Here is a tiny trained network, its code and every weight. The questions are about switching its units off for an input and a class, where a switched-off unit gives its printed mean instead of its output.

import numpy as np


def w(rows, s, z=0):
    codes = np.array(rows[::2]) - 128.0
    scale = np.full(codes.shape[1], s)
    scale[-1] = z or s
    return codes * scale


def f(y):
    return y / 2 * (1 + np.tanh(0.7978845608 * (y + 0.044715 * y**3)))


def log_softmax(a):
    a = a - a.max(-1, keepdims=True)
    return a - np.log(np.exp(a).sum(-1, keepdims=True))


def net(x, mask):
    res = np.array(x, float).reshape(1, 6) / 4 @ E
    y = f(res @ A[0][:, :-1].T + A[0][:, -1])
    res = res + np.where(mask, y, B[0][:, -1]) @ B[0][:, :-1]
    return log_softmax(res[-1] @ U[:, :-1].T + U[:, -1])


A, B = {}, {}
E = w([
[81,73,130,91,142,178,152,221,255],'x0',
[168,147,124,101,167,137,23,95,110],'x1',
[159,146,113,134,132,224,177,114,140],'x2',
[187,141,116,139,157,172,105,119,152],'x3',
[79,119,129,183,117,147,96,118,128],'x4',
[97,114,139,52,124,99,134,155,127],'x5',
],0.0091)
A[0] = w([
[163,116,136,54,138,169,16,135,143,38],'N1',
[14,108,145,106,111,107,170,168,162,3],'N2',
[128,130,134,194,123,164,124,140,195,28],'N3',
[173,130,140,87,118,69,209,150,131,39],'N4',
[125,133,140,169,126,174,127,96,62,70],'N5',
[135,121,124,159,128,107,131,131,153,84],'N6',
[139,137,145,134,122,166,133,114,89,134],'N7',
[147,118,146,198,127,173,100,140,159,96],'N8',
[144,136,129,168,120,162,125,96,62,95],'N9',
[95,127,135,160,117,5,56,115,50,51],'N10',
[133,123,132,130,129,133,132,127,116,120],'N11',
],0.02,0.003)
B[0] = w([
[67,253,130,122,204,145,165,111,143,211],'N1',
[35,114,126,164,37,100,167,168,124,240],'N2',
[128,56,80,134,186,136,79,147,132,178],'N3',
[210,93,147,58,146,152,202,127,124,181],'N4',
[181,151,86,171,89,112,139,128,114,176],'N5',
[101,116,116,96,125,180,107,133,123,134],'N6',
[130,158,91,152,86,116,121,132,127,153],'N7',
[157,73,79,145,178,142,108,125,130,169],'N8',
[175,152,117,164,63,131,127,122,118,185],'N9',
[119,86,234,83,142,96,12,98,121,250],'N10',
[161,147,116,125,135,80,120,164,153,129],'N11',
],0.022,0.019)
U = w([
[217,84,176,35,121,183,217,161,140,138],'0',
[36,56,155,129,37,133,185,236,163,164],'1',
[220,163,105,215,48,143,91,101,100,104],'2',
[143,100,253,92,109,86,3,88,111,189],'3',
[89,221,140,135,187,183,120,113,178,148],'4',
[143,52,63,188,181,219,59,173,181,2],'5',
],0.0053,0.0015)

Each question gives the input, the list of numbers given to net, and the class t.
The units are the neurons (one row each of A and B). Each row of codes is followed by its name. A weight is (code - 128) times the scale printed after its matrix; where a second scale follows, it is the last column's (A, B and U).
mask holds one flag per neuron, in row order. A switched-off neuron (its flag False) gives its mean, the last column of its row in B, instead of its output. The means were averaged over made-up inputs and are rounded, as every weight is.
A unit's drop is (log p(t) with every unit on - log p(t) with that unit switched off) / (log p(t) with every unit on - log p(t) with every unit switched off).
The circuit of an input: a set's keep is (log p(t) with only the set's units on - log p(t) with every unit switched off) / (log p(t) with every unit on - log p(t) with every unit switched off). Starting from all 11 units, units are removed one at a time, each time the one whose removal leaves the highest keep (on an exact tie, the one counted first), for as long as the keep stays at least 0.8.
circuit, biggest first: the units of the circuit, biggest drop first
k most important neurons: the k neurons with the biggest drops, biggest first
drop when u is switched off: that unit's drop, to one decimal
input [6,6,-2,-3,4,7], class 1: circuit, biggest first => N2
input [-5,6,7,0,-1,7], class 2: 3 most important neurons => N9; N5; N7
input [-7,6,0,3,-2,-5], class 2: 3 most important neurons => N5; N9; N7
input [-8,-7,-3,6,-3,-4], class 2: 2 most important neurons => N9; N5
input [0,0,2,6,-5,2], class 4: circuit, biggest first => N10; N2; N1
input [-1,-3,4,6,2,3], class 5: 3 most important neurons => N10; N2; N1
input [4,3,4,-1,1,4], class 4: 2 most important neurons => N1; N10
input [5,7,7,-1,7,-3], class 5: 2 most important neurons => N3; N8
input [2,6,8,-4,7,-7], class 5: 2 most important neurons => N3; N8
input [-1,-6,-3,-3,-6,5], class 0: 2 most important neurons => N4; N7
input [-6,4,2,-1,2,-6], class 2: 2 most important neurons => N5; N9
input [0,0,7,-4,7,-7], class 5: 3 most important neurons => N3; N8; N2
input [4,-3,-2,4,-7,1], class 0: drop when N4 is switched off => 1.1
input [-3,-8,0,3,7,-6], class 2: circuit, biggest first => N5
input [-1,-3,5,-1,6,-2], class 2: drop when N10 is switched off => 0.1
input [8,6,-1,2,1,8], class 4: drop when N1 is switched off => 2.2
input [-6,-5,-1,2,-6,6], class 0: drop when N4 is switched off => 1.8
